After every row comes roughly how far along a hidden order it lies, from 0 to 9.
(in the rows, 100 means zero)
[111  87  90  90 119 100  82  95 115  64 116  53 104  36 108 135  40 153
 124 110  69  61 129 116]
4
[ 95  87  80  87 165 125 123  88 121 102 112  97  99  12 107  98  36 150
 104  96  65  94 117  81]
1
[ 94  80 126 125  57  84  44 141 133 115 109  96 114 160 105 124 105  44
 100 140 126  75 110 113]
7
[129  94  97 106 100 112 116  99  73  64 108 128 106 140  95 109 115  96
 107 105 117  73  84 122]
5
[ 94  93  94  93 128 107  83 100 137 111 111  74 100  38 110 109  60 133
 105 101  74 102 120  89]
3
[ 96  87  93  98 152 112 104 104 141 120 110 108 108  45 105  93  64 130
  97 104  78 104 108  77]
2
[108  84 121 112  52  64  40 137 132 106 102  80 119 143 102 122 111  75
 106 138 117  79 104 119]
9
[ 80  94  89  96 146 135 122  95 123 123 109 108  89  43 108  97  62 110
  94  93  83 111 118  72]
0
[ 91  78 104 110 125 105  73 124 145 113 116  92 111  79 110 121  59 103
 105 128  90  72 127  96]
4
[117  89 104 110  89 104  92 115  91  70 112 104 108 127 101 123  99  89
 113 116 114  61 105 124]
5
[103  87  75  78 157 116 111  81 122  86 113  68  97   0 109 113  29 178
 114  95  54  90 125  88]
2
[ 73  83  90  96 153 127  97 101 144 121 114  77  93  12 114 108  33 125
 102 107  72  96 143  73]
1
[118  82 102 111 121 108 105 113 100  80 113 125 115 116  99 111  92 104
 107 120 108  67  99 115]
4
[105  87 121 122  67  93  67 129 112 100 106 112 111 166 101 117 118  45
 101 128 128  76 100 118]
7
[109  91  89  93 142 106  97  98 123  92 112  88 107  40 106 108  70 142
 107 100  71  86 110  94]
3
[100  88 111 116  96 111  88 120 111 103 110 113 105 132 103 114  99  66
 101 119 119  79 106 108]
5
[114  94 101 104 119 108 110 103 102  90 109 115 105 107 100 105  94 109
 103 102  96  86  97 107]
4
[ 99  97  80  90 163 139 147  80  98  97 108 121  91  39 103  90  69 133
  97  81  80 109 104  78]
0
[ 86  94 108 112 122 111  95 117 141 143 106 119 105  90 104  84  96  80
  83 102  97 113  99  73]
3
[102  89 108 112  84 106  81 116 104  92 110 105 103 132 104 121  99  75
 106 119 118  72 111 112]
5
[106  87 123 122  58  82  57 129 120 107 105 107 114 167 100 115 121  51
  97 130 129  80  98 115]
8
[113  87  95 102 128 105  94 104 111  86 112 102 109 118 102 111  70 158
 108 108  89  75 106 106]
4
[ 81 127  98  84  16 108  56  74  79  88  97   5  55  99 113 148 104  71
 113  68 100 120 133 115]
5
[107  85 114 120  85 105  88 126 108  94 111 122 111 154 100 114 112  58
 102 126 127  69 100 116]
5
[ 81  88  92  95 143 115  92 106 147 129 109  89  99  35 110  99  53 120
  98 104  74 111 122  73]
2
[102  96  89  93 147 112 111  96 126 112 108 108 104  44 103  88  74 135
  96  90  77 110 100  81]
3
[116  91 118 119  58  84  64 128 109 103 104 108 113 173  99 111 127  55
  99 122 125  81  93 120]
7
[ 95  87  79  83 172 122 116  83 116  96 111  80  93  16 108 106  45 157
 106  90  65  99 121  80]
1
[118  85 110 111  75  93  72 120 102  74 112  99 114 134 100 126  99  85
 112 127 111  61 103 128]
7
[ 99  89 103 105  96 107  83 109 116  98 111  90 104  93 105 118  80  98
 105 113  99  79 116 105]
4
[107  78 119 118  70  78  42 135 128  94 111  82 118 137 104 129  92  80
 110 142 113  64 114 119]
8
[103 104 103 103  89 110 101  96  98  97 104 102  95 121 102 108 104  96
 100  94 106 100  99 106]
4
[109  81 111 118  98 105  90 123 104  87 113 120 112 145 101 119 100  76
 105 129 123  64 103 119]
5
[128  86 103 109 104 102 104 110  84  60 111 120 111 134  96 120 100 104
 112 119 114  60  94 127]
5
[132  97 113 113  72  82  93 116  87  81 101 131 118 177  91 102 140  78
  99 111 126  83  69 121]
8
[113  73 128 134 105  95  85 145 120 111 112 152 128 181  96 103 121  49
  94 144 135  63  91 116]
6
[113  90  88  92 139 107  99  95 119  86 112  81 107  39 106 112  54 161
 111 101  67  79 112 100]
3
[104  85 117 119  74  99  72 126 106  92 110 105 109 151 102 122 110  60
 105 127 120  70 106 121]
6
[ 96  98  89  90 121 109  92  91 128 109 108  74  97  37 108 106  64 131
 103  92  70 107 115  85]
3
[115  83 115 113  73  80  61 126 117  85 110  92 116 145 101 126  98  82
 109 133 108  65 106 124]
7
[103 100  99  98 122 109 102 100 122 114 107 103 101  71 104 100  84 118
  98  96  84 103 102  88]
3
[124  88 114 111  66  69  66 127 109  88 103 104 122 148  96 114 117  89
 105 128 115  76  86 123]
8
[138  84 114 108  84  59  66 125 109  81 102 107 134 148  94 109 111 113
 109 138 112  65  81 125]
9
[107  89  74  85 172 129 142  80 105  87 113 112 100  29 103  91  51 167
 105  90  65  91 105  86]
1
[137 100  96 102 129 107 139  93  70  70 107 151 114 124  90  92 106 118
 100  92 107  85  68 112]
4
[ 66 139  75  74  77 170 137  32  57  88 102  47  29  50 113 119  91  86
  98  16  73 147 130  86]
0
[ 86  80  87  99 168 128 116 106 140 120 115 116 106  22 109  95  42 132
  99 113  79  92 121  72]
1
[116  97  68  69 164 125 136  60  91  60 111  69  95   0 105 113  32 200
 119  79  50  88 118  96]
1
[ 86  93  89  89 137 113  91  96 136 116 108  79  97  27 109 100  55 130
 100  97  70 107 121  77]
2
[103  87  83  89 171 118 122  94 126 104 111 105 107  21 104  95  54 158
 101 100  68  93 108  82]
2
[103  83 110 115  95 109  89 119 110  98 110 116 108 135 102 115 103  74
 102 119 114  75 105 109]
5
[102  90  89  93 157 113  99  99 134 109 111  90 101  38 106 101  49 154
 102 100  70  98 112  81]
3
[121  92  82  88 168 109 125  87 114  89 109 114 112  38 100  92  61 167
 104  90  67  96  95  89]
3
[115  98  71  79 171 128 145  71  91  79 109 105  98  16 101  94  56 168
 107  77  65  99 102  88]
1
[115  99  93  97 149 110 125  92 113 108 104 133 109  75  98  82  91 131
  94  88  87 109  83  85]
3
[117  94  79  84 152 106 122  85 114  84 110  93 108  24 103  99  58 176
 108  89  62  92 101  93]
3
[ 96  88  82  86 152 118 112  91 129 102 111  88 100  16 108 102  44 153
 105  98  67  98 118  80]
2
[114  84 117 114  66  73  53 131 120  93 106  93 120 152 100 120 112  78
 106 133 117  71 101 122]
8
[109  96  76  84 167 125 143  77  98  90 111 120 102  25 102  90  64 157
 102  82  71 102 101  83]
1
[104  74 108 115  95 103  71 127 114  84 117  94 110 120 106 132  77  86
 113 137 111  53 124 121]
5
[110  84 111 116  88 101  83 123 102  86 112 113 110 149 100 142 100  74
 106 127 121  62 104 118]
5
[101  88  87  91 154 110 108  96 134 102 111  93 107  17 106  99  48 159
 104 102  68  94 112  83]
2
[ 96  91  82  86 153 118 111  89 126 104 109  85  98  19 108 100  46 151
 104  93  66 100 118  80]
2
[102  98  77  86 167 137 146  79  98  98 110 116  93  35 103  90  62 148
 100  80  74 103 102  88]
0
[116  97 121 117  53  70  69 129 109 113  97 122 117 183  94 102 148  55
  93 122 130  96  76 111]
9
[ 99  88 113 117  79 107  83 122 108  96 111 106 106 154 103 122 104  54
 104 125 124  72 104 113]
5
[113  92  70  74 157 109 110  72 116  71 112  56  98   0 109 117  25 200
 120  91  46  84 125  96]
2
[104  91 115 105  35  72  32 120 121  89 105  42 104 124 106 139  88  82
 116 128 107  74 122 124]
8
[110  87  83  84 161 108 106  93 128  94 112  87 109  22 105 103  43 169
 108 101  66  91 110  88]
3
[114  78 120 112  61  48  32 143 139 107 101  76 130 136  99 118 101  93
 109 144 115  72 102 117]
9
[119  80 114 115  83  83  70 124 114  83 112 104 121 138 100 126  99  89
 110 135 112  57 101 124]
7
[106 109  85  82 133 111 123  74 105 101 102  96  95  56 103  90  79 145
  98  68  72 120  98  83]
2
[116  87 110 114  81 100  89 115  98  81 111 113 110 151  99 118 109  77
 106 121 123  64  98 124]
6
[ 99  77  87  94 168 113 107 106 143 110 114 106 113  23 106  98  43 151
 102 112  69  92 115  77]
2
[112  95 122 117  52  73  61 127 110 107 100 108 114 174  97 107 140  55
  96 122 128  91  85 115]
8
[129  81 100 109 117 106 115 109  82  66 113 133 116 127  96 112 102 104
 111 116 118  58  89 122]
5
[101  77 102 108 114 106  73 119 128  91 115  85 108  77 108 126  60 127
 112 127  95  64 128 108]
4
[110  93 102 105 104 105  99 103  99  88 110 103 103 107 102 113  89 104
 108 106 105  79 100 111]
4
[108  96  80  81 151 109 108  82 118  92 109  77 100  18 106 104  54 160
 107  88  64  99 111  92]
2
[ 90  95 102 104 125 108 100 108 137 134 106 114 103  92 104  90  90  89
  89  99  89 115 104  75]
3
[ 87 105  89  86 116 114  95  85 125 122 102  73  86  47 109 101  71 118
  96  79  73 128 114  77]
2
[ 86 103  97  97 111 110  89  95 128 133 105  88  93  79 108  99  78 109
  94  89  82 117 110  80]
3
[ 67  74  89  96 154 121  77 109 162 122 118  58  98   0 118 120  14 132
 108 123  65  81 154  74]
1
[113  90 103 109  99 104 100 107  90  78 111 115 110 130  99 115 101  92
 108 114 114  71  99 122]
5
[103  90 112 115  58  98  65 119 100  89 109  91 103 156 103 126 110  66
 105 119 120  74 108 122]
6
[132  72 102 104  93  74  62 121 109  53 117  73 125  98 102 141  74 135
 126 142  95  38 114 136]
7
[124  88  76  82 167 107 123  84 116  78 113  94 113  18 102 100  43 193
 113  95  55  84 105  96]
3
[ 94  84  85  89 153 113 102  94 136 107 112  81 103  16 109 104  41 152
 106 104  64  97 123  80]
2
[107  94  98 101  97 106  95 102 101  84 109  89 100 100 104 119  89 118
 108 105 100  81 110 108]
4
[118  87 117 113  67  75  63 127 111  92 106  99 119 149  98 119 113  80
 104 127 117  75  94 121]
8
